Below are the code and all the weights of a small trained network. Each question names an input and a target symbol and asks about switching units off, where a switched-off unit gives its printed mean instead of its output.

import numpy as np


def w(rows, s, z=0):
    codes = np.array(rows[::2]) - 128.0
    scale = np.full(codes.shape[1], s)
    scale[-1] = z or s
    return codes * scale


def norm(h):
    return h / np.sqrt((h * h).mean(-1, keepdims=True) + 1e-5)


def f(y):
    return y / 2 * (1 + np.tanh(0.7978845608 * (y + 0.044715 * y**3)))


def softmax(a):
    e = np.exp(a - a.max(-1, keepdims=True))
    return e / e.sum(-1, keepdims=True)


def log_softmax(a):
    a = a - a.max(-1, keepdims=True)
    return a - np.log(np.exp(a).sum(-1, keepdims=True))


def net(x, mask):
    ids = ['αβγδεζηθλπφψω'.index(c) for c in x.split()]
    T = len(ids)
    res = E[ids] + P[:T]
    u = 0
    for l in range(3):
        q, k, v = (norm(res) @ M[l].T for M in (Q, K, V))
        z = softmax(np.where(np.tri(T) > 0, q @ k.T / 2**0.5, -1e9)) @ v
        res = res + np.where(mask[u], z, O[l][:, -1]) @ O[l][:, :-1]
        u += 1
        y = f(norm(res) @ A[l][:, :-1].T + A[l][:, -1])
        res = res + np.where(mask[u : u + 4], y, B[l][:, -1]) @ B[l][:, :-1]
        u += 4
    return log_softmax(norm(res)[-1] @ U[:, :-1].T + U[:, -1])


Q, K, V, O, A, B = {}, {}, {}, {}, {}, {}
E = w([
[123,126,44,95],'α',
[121,72,149,135],'β',
[184,127,189,138],'γ',
[130,119,147,109],'δ',
[121,122,150,36],'ε',
[129,120,148,112],'ζ',
[250,103,136,123],'η',
[165,138,192,129],'θ',
[234,210,149,122],'λ',
[131,116,163,110],'π',
[153,140,171,82],'φ',
[107,154,150,130],'ψ',
[114,120,125,167],'ω',
],0.012)
P = w([
[50,2,132,38],'0',
[69,12,147,58],'1',
[65,12,164,76],'2',
[77,20,166,96],'3',
[95,31,163,110],'4',
[108,43,165,125],'5',
[122,45,166,141],'6',
[142,63,160,154],'7',
[160,75,152,166],'8',
[171,102,145,193],'9',
[193,103,148,199],'10',
[218,92,148,199],'11',
],0.0036)
Q[0] = w([
[136,92,255,36],'L0H0',
[131,99,4,71],'L0H0',
],0.0075)
K[0] = w([
[92,178,168,210],'L0H0',
[81,116,107,1],'L0H0',
],0.0085)
V[0] = w([
[162,80,41,190],'L0H0',
[177,66,116,1],'L0H0',
],0.0038)
O[0] = w([
[120,58,147,209,2],'L0H0',
[253,171,84,218,165],'L0H0',
],0.0057,0.0027)
A[0] = w([
[54,218,222,141,178],'L0N0',
[3,21,32,75,248],'L0N1',
[189,246,33,110,21],'L0N2',
[177,173,75,81,185],'L0N3',
],0.0038,0.0017)
B[0] = w([
[143,124,47,120,250],'L0N0',
[84,231,113,253,172],'L0N1',
[96,140,185,160,113],'L0N2',
[132,153,111,188,159],'L0N3',
],0.0061,0.0024)
Q[1] = w([
[125,211,79,217],'L1H0',
[173,64,254,23],'L1H0',
],0.0054)
K[1] = w([
[254,100,141,193],'L1H0',
[28,163,138,8],'L1H0',
],0.0051)
V[1] = w([
[196,143,21,119],'L1H0',
[126,187,255,229],'L1H0',
],0.0026)
O[1] = w([
[4,154,195,139,165],'L1H0',
[95,118,216,115,2],'L1H0',
],0.0043,0.00068)
A[1] = w([
[75,147,76,53,3],'L1N0',
[141,41,185,129,90],'L1N1',
[170,231,173,236,153],'L1N2',
[3,161,229,218,23],'L1N3',
],0.0052,0.0024)
B[1] = w([
[87,96,116,21,237],'L1N0',
[151,149,63,103,219],'L1N1',
[86,87,208,71,254],'L1N2',
[182,2,154,181,76],'L1N3',
],0.0055,0.00084)
Q[2] = w([
[63,204,3,210],'L2H0',
[195,99,78,59],'L2H0',
],0.0057)
K[2] = w([
[47,136,193,254],'L2H0',
[25,56,65,61],'L2H0',
],0.0054)
V[2] = w([
[149,19,89,42],'L2H0',
[117,36,17,3],'L2H0',
],0.0031)
O[2] = w([
[24,5,232,7,200],'L2H0',
[36,88,162,241,252],'L2H0',
],0.0031,0.0023)
A[2] = w([
[77,57,136,158,48],'L2N0',
[2,182,43,16,32],'L2N1',
[147,96,62,183,160],'L2N2',
[217,110,104,67,252],'L2N3',
],0.0071,0.0018)
B[2] = w([
[75,191,194,193,132],'L2N0',
[17,136,182,1,254],'L2N1',
[150,221,197,233,127],'L2N2',
[52,149,69,178,185],'L2N3',
],0.0063,0.0069)
U = w([
[196,238,167,96,96],'α',
[154,84,153,125,77],'β',
[175,20,199,107,55],'γ',
[134,146,129,146,93],'δ',
[149,165,144,145,133],'ε',
[84,254,89,186,83],'ζ',
[214,51,71,134,247],'η',
[155,84,147,122,56],'θ',
[119,131,115,134,4],'λ',
[75,25,24,167,134],'π',
[181,128,2,55,108],'φ',
[31,145,185,32,243],'ψ',
[77,76,247,227,117],'ω',
],0.0086,0.0027)

Each question gives the input, a string of symbols that net reads in full, and the target symbol t.
The units are the heads (2 rows each of Q, K, V and O) and the neurons (one row each of A and B). Each row of codes is followed by its name. A weight is (code - 128) times the scale printed after its matrix; where a second scale follows, it is the last column's (O, A, B and U).
mask holds one flag per unit, layer by layer, with each layer's heads first. A switched-off unit (its flag False) gives its mean, the last column of its rows in O or B, instead of its output. The means were averaged over made-up inputs and are rounded, as every weight is.
A unit's drop is (log p(t) with every unit on - log p(t) with that unit switched off) / (log p(t) with every unit on - log p(t) with every unit switched off).
The circuit of an input: a set's keep is (log p(t) with only the set's units on - log p(t) with every unit switched off) / (log p(t) with every unit on - log p(t) with every unit switched off). Starting from the 12 units with the biggest drops (on a tie, the unit counted first), units are removed one at a time, each time the one whose removal leaves the highest keep (on an exact tie, the one counted first), for as long as the keep stays at least 0.8.
circuit, biggest first: the units of the circuit, biggest drop first
top k neurons: the k neurons with the biggest drops, biggest first
k most important neurons of layer l: the k neurons of layer l with the biggest drops, biggest first
drop when u is switched off: that unit's drop, to one decimal
input π δ ψ δ π γ γ α ε π π π, target π: top 3 neurons => [L0N1; L2N3; L2N1]
input λ π λ α γ, target γ: circuit, biggest first => [L2N1; L0N1]
input ψ β π ψ ψ ω π, target ω: circuit, biggest first => [L0H0; L2N1; L2N0; L1N3]
input β λ η π, target π: top 2 neurons => [L2N1; L2N3]
input π ψ π ψ δ ψ γ δ ω ψ ψ, target ω: circuit, biggest first => [L1N3; L2N1; L0H0]
input ψ φ ψ δ ω ψ, target ω: circuit, biggest first => [L1N3; L2N1]
input ψ ψ π π γ λ ψ ε ζ ω ψ π, target ω: top 2 neurons => [L2N1; L2N0]
input φ η ψ π ψ α, target ζ: circuit, biggest first => [L2N2; L0N1]
input ψ λ η π φ, target φ: top 2 neurons => [L2N1; L2N3]
input ψ ψ π λ γ θ, target γ: top neuron => [L2N1]
input λ ψ ψ δ α, target ζ: circuit, biggest first => [L0N1; L2N2]
input ψ α ψ ψ γ, target η: 3 most important neurons of layer 2 => [L2N1; L2N3; L2N0]
input ζ ψ ψ θ, target φ: 3 most important neurons of layer 2 => [L2N1; L2N3; L2N2]
input π γ ψ ε π φ π ω, target ω: most important neuron of layer 2 => [L2N1]
input λ γ ψ ψ ψ π π λ β, target ω: top 2 neurons => [L0N0; L2N0]
input π ψ α ψ π θ λ π δ ζ, target π: top 3 neurons => [L0N1; L2N1; L2N3]
input λ π ω θ β ψ π γ, target γ: 3 most important neurons of layer 2 => [L2N1; L2N2; L2N0]
input ψ ζ η, target η: drop when L2N1 is switched off => 0.2
input π π ω θ, target γ: drop when L0N0 is switched off => 0.1
input π ψ π ψ ψ ψ π π θ π δ ζ, target π: drop when L2N3 is switched off => 0.6
input ψ α ψ γ α β, target ω: most important neuron of layer 0 => [L0N0]
input γ λ λ λ ζ φ, target φ: 2 most important neurons of layer 0 => [L0N1; L0N0]
